Here is a tiny trained network, its code and every weight. The questions are about switching its units off for an input and a class, where a switched-off unit gives its printed mean instead of its output.

import numpy as np


def w(rows, s, z=0):
    codes = np.array(rows[::2]) - 128.0
    scale = np.full(codes.shape[1], s)
    scale[-1] = z or s
    return codes * scale


def f(y):
    return np.maximum(y, 0)


def log_softmax(a):
    a = a - a.max(-1, keepdims=True)
    return a - np.log(np.exp(a).sum(-1, keepdims=True))


def net(x, mask):
    res = np.array(x, float).reshape(1, 5) / 4 @ E
    y = f(res @ A[0][:, :-1].T + A[0][:, -1])
    res = res + np.where(mask, y, B[0][:, -1]) @ B[0][:, :-1]
    return log_softmax(res[-1] @ U[:, :-1].T + U[:, -1])


A, B = {}, {}
E = w([
[66,91,227],'x0',
[201,156,123],'x1',
[63,181,70],'x2',
[140,212,254],'x3',
[127,199,89],'x4',
],0.0096)
A[0] = w([
[109,115,30,253],'N1',
[173,113,195,102],'N2',
[218,186,178,64],'N3',
[112,152,191,152],'N4',
[189,129,101,172],'N5',
[1,209,110,154],'N6',
[207,206,100,47],'N7',
[96,64,144,59],'N8',
[63,68,137,84],'N9',
[162,151,54,5],'N10',
],0.014,0.0041)
B[0] = w([
[152,186,43,247],'N1',
[97,119,144,189],'N2',
[171,135,247,203],'N3',
[57,96,133,195],'N4',
[195,168,75,179],'N5',
[86,157,72,235],'N6',
[139,72,135,195],'N7',
[119,46,53,166],'N8',
[154,88,64,178],'N9',
[162,171,101,184],'N10',
],0.012)
U = w([
[244,161,207,96],'0',
[235,255,76,55],'1',
[5,187,235,55],'2',
[6,226,79,125],'3',
[94,178,86,252],'4',
[107,24,70,132],'5',
],0.008,0.013)

Each question gives the input, the list of numbers given to net, and the class t.
The units are the neurons (one row each of A and B). Each row of codes is followed by its name. A weight is (code - 128) times the scale printed after its matrix; where a second scale follows, it is the last column's (A, B and U).
mask holds one flag per neuron, in row order. A switched-off neuron (its flag False) gives its mean, the last column of its row in B, instead of its output. The means were averaged over made-up inputs and are rounded, as every weight is.
A unit's drop is (log p(t) with every unit on - log p(t) with that unit switched off) / (log p(t) with every unit on - log p(t) with every unit switched off).
The circuit of an input: a set's keep is (log p(t) with only the set's units on - log p(t) with every unit switched off) / (log p(t) with every unit on - log p(t) with every unit switched off). Starting from all 10 units, units are removed one at a time, each time the one whose removal leaves the highest keep (on an exact tie, the one counted first), for as long as the keep stays at least 0.8.
circuit, biggest first: the units of the circuit, biggest drop first
k most important neurons: the k neurons with the biggest drops, biggest first
drop when u is switched off: that unit's drop, to one decimal
input [-5,-7,0,-3,-2], class 1: circuit, biggest first : N1, N4
input [-5,7,-1,5,7], class 0: circuit, biggest first : N3
input [-1,8,3,1,-4], class 0: circuit, biggest first : N1, N6, N3
input [6,-3,-7,4,-2], class 2: 2 most important neurons : N2, N1
input [-7,0,-8,0,-1], class 0: circuit, biggest first : N3, N6
input [1,0,7,-7,6], class 1: 4 most important neurons : N1, N10, N4, N2
input [-7,-8,6,-8,8], class 1: 2 most important neurons : N1, N10
input [-2,0,1,-6,-3], class 1: 2 most important neurons : N1, N4
input [3,-3,5,2,-8], class 5: drop when N9 is switched off : 0.2
input [-6,-7,0,-5,-4], class 1: drop when N6 is switched off : 0.0
input [-6,2,-7,1,-1], class 0: drop when N3 is switched off : 0.1
